Below are the code and all the weights of a small trained network. Each question names an input and a class and asks about switching units off, where a switched-off unit gives its printed mean instead of its output.

import numpy as np


def w(rows, s, z=0):
    codes = np.array(rows[::2]) - 128.0
    scale = np.full(codes.shape[1], s)
    scale[-1] = z or s
    return codes * scale


def norm(h):
    return h / np.sqrt((h * h).mean(-1, keepdims=True) + 1e-5)


def f(y):
    return y / 2 * (1 + np.tanh(0.7978845608 * (y + 0.044715 * y**3)))


def log_softmax(a):
    a = a - a.max(-1, keepdims=True)
    return a - np.log(np.exp(a).sum(-1, keepdims=True))


def net(x, mask):
    res = np.array(x, float).reshape(1, 4) / 4 @ E
    u = 0
    for l in range(2):
        y = f(norm(res) @ A[l][:, :-1].T + A[l][:, -1])
        res = res + np.where(mask[u : u + 11], y, B[l][:, -1]) @ B[l][:, :-1]
        u += 11
    return log_softmax(norm(res)[-1] @ U[:, :-1].T + U[:, -1])


A, B = {}, {}
E = w([
[205,137,76,142,125,174,154,88,84,131],'x0',
[34,164,141,65,232,124,214,64,59,10],'x1',
[180,138,72,131,207,98,132,198,175,125],'x2',
[57,139,130,236,104,175,254,164,140,191],'x3',
],0.007)
A[0] = w([
[85,102,170,79,25,130,104,120,59,127,34],'L0N1',
[120,114,202,113,122,213,144,64,144,125,63],'L0N2',
[57,161,162,102,162,63,103,185,178,156,111],'L0N3',
[179,178,50,151,136,181,152,87,67,138,114],'L0N4',
[90,113,55,120,198,111,142,124,130,87,176],'L0N5',
[74,85,161,107,66,140,118,108,107,128,5],'L0N6',
[128,103,193,179,63,176,47,171,200,140,126],'L0N7',
[50,177,212,114,141,31,111,128,173,171,36],'L0N8',
[133,119,125,79,97,79,57,111,97,24,57],'L0N9',
[100,87,190,94,71,149,133,60,114,146,94],'L0N10',
[110,209,152,146,48,139,254,127,145,105,175],'L0N11',
],0.0074,0.0025)
B[0] = w([
[139,204,55,101,154,58,138,74,139,60,194],'L0N1',
[89,198,113,102,109,113,147,149,195,136,166],'L0N2',
[190,143,83,74,145,176,214,117,99,151,181],'L0N3',
[154,164,170,48,118,180,122,163,91,144,189],'L0N4',
[139,146,55,163,96,115,84,155,172,173,192],'L0N5',
[217,160,104,194,102,75,197,186,86,130,160],'L0N6',
[71,129,101,99,118,156,93,143,108,161,254],'L0N7',
[214,162,159,51,173,231,166,105,2,161,177],'L0N8',
[147,61,190,131,116,103,182,62,139,71,222],'L0N9',
[149,187,46,120,95,89,150,181,217,118,197],'L0N10',
[189,67,116,107,143,46,122,63,52,90,237],'L0N11',
],0.0078,0.0058)
A[1] = w([
[70,195,128,122,206,150,159,76,125,80,38],'L1N1',
[70,67,127,172,131,122,208,169,72,168,84],'L1N2',
[167,78,181,113,127,1,78,95,149,194,134],'L1N3',
[118,252,147,150,88,165,174,13,115,155,160],'L1N4',
[30,153,97,104,197,160,133,134,85,43,69],'L1N5',
[227,106,194,11,66,182,124,121,126,72,254],'L1N6',
[110,86,116,239,119,126,231,104,106,145,39],'L1N7',
[170,100,116,122,243,127,162,189,221,142,137],'L1N8',
[53,173,121,90,186,165,121,142,39,54,87],'L1N9',
[109,111,139,206,103,110,183,168,112,121,57],'L1N10',
[124,117,96,108,168,56,209,58,125,95,37],'L1N11',
],0.0069,0.0027)
B[1] = w([
[131,172,100,181,28,141,1,253,144,191,166],'L1N1',
[184,81,164,87,160,184,90,14,85,41,159],'L1N2',
[90,132,126,183,114,132,109,69,153,28,159],'L1N3',
[201,107,134,83,212,77,169,187,173,170,194],'L1N4',
[99,108,128,124,100,135,80,123,196,226,162],'L1N5',
[91,125,182,195,202,179,196,160,97,184,255],'L1N6',
[147,158,234,97,151,136,31,86,222,58,157],'L1N7',
[182,125,74,63,65,46,175,125,138,68,153],'L1N8',
[125,114,178,93,83,178,75,207,151,185,172],'L1N9',
[93,110,220,154,208,111,139,202,232,14,131],'L1N10',
[73,88,96,218,78,171,67,123,139,117,222],'L1N11',
],0.007,0.0081)
U = w([
[32,65,106,177,47,225,59,212,174,199,252],'0',
[197,165,220,46,192,235,237,195,26,195,130],'1',
[152,33,241,172,167,180,157,66,178,2,109],'2',
[171,178,57,65,75,66,249,187,189,51,228],'3',
[99,96,85,192,179,136,230,90,31,158,6],'4',
],0.0076,0.0024)

Each question gives the input, the list of numbers given to net, and the class t.
The units are the neurons (one row each of A and B). Each row of codes is followed by its name. A weight is (code - 128) times the scale printed after its matrix; where a second scale follows, it is the last column's (A, B and U).
mask holds one flag per neuron, layer by layer. A switched-off neuron (its flag False) gives its mean, the last column of its row in B, instead of its output. The means were averaged over made-up inputs and are rounded, as every weight is.
A unit's drop is (log p(t) with every unit on - log p(t) with that unit switched off) / (log p(t) with every unit on - log p(t) with every unit switched off).
The circuit of an input: a set's keep is (log p(t) with only the set's units on - log p(t) with every unit switched off) / (log p(t) with every unit on - log p(t) with every unit switched off). Starting from the 12 units with the biggest drops (on a tie, the unit counted first), units are removed one at a time, each time the one whose removal leaves the highest keep (on an exact tie, the one counted first), for as long as the keep stays at least 0.8.
units of the circuit, in order: the units of the circuit, biggest drop first
unit that matters most: the unit with the biggest drop
k most important neurons: the k neurons with the biggest drops, biggest first
top k neurons in layer l: the k neurons of layer l with the biggest drops, biggest first
input [7,-2,-8,0], class 3: units of the circuit, in order => L0N10, L0N1
input [-1,-6,-7,2], class 3: units of the circuit, in order => L0N1, L1N11, L0N10
input [0,4,-7,7], class 2: 3 most important neurons => L1N7, L0N11, L1N11
input [-3,6,-2,7], class 2: units of the circuit, in order => L1N7
input [5,-4,-3,-3], class 1: units of the circuit, in order => L1N11, L1N6
input [1,7,-5,6], class 0: units of the circuit, in order => L1N1, L1N5
input [-1,2,2,-3], class 4: units of the circuit, in order => L1N7, L1N6, L0N9
input [-6,-5,-1,5], class 1: units of the circuit, in order => L0N8, L1N11
input [1,5,-6,-5], class 3: 2 most important neurons => L0N10, L0N1
input [-7,5,-4,4], class 1: 2 most important neurons => L0N8, L0N3
input [-6,-4,3,1], class 1: 2 most important neurons => L0N3, L0N8
input [-7,8,-7,-3], class 0: 3 most important neurons => L1N1, L1N11, L1N5
input [8,-4,2,7], class 1: units of the circuit, in order => L0N4, L1N11
input [-7,-1,5,5], class 1: units of the circuit, in order => L0N8
input [3,3,2,4], class 2: top 4 neurons in layer 0 => L0N8, L0N1, L0N11, L0N7
input [8,8,-7,8], class 0: top 4 neurons in layer 0 => L0N8, L0N9, L0N3, L0N2
input [-6,-4,-6,-7], class 2: 3 most important neurons => L0N9, L1N3, L0N4
input [0,-2,1,2], class 4: top 3 neurons in layer 0 => L0N7, L0N9, L0N6
input [-8,7,-6,-3], class 1: 3 most important neurons => L0N8, L0N3, L1N4
input [-7,-5,5,6], class 1: unit that matters most => L0N3
input [-6,5,6,-4], class 1: 3 most important neurons => L0N8, L0N3, L0N10
input [-7,0,-3,7], class 1: 2 most important neurons => L0N8, L0N3
input [3,0,-5,4], class 3: top 2 neurons in layer 0 => L0N10, L0N2
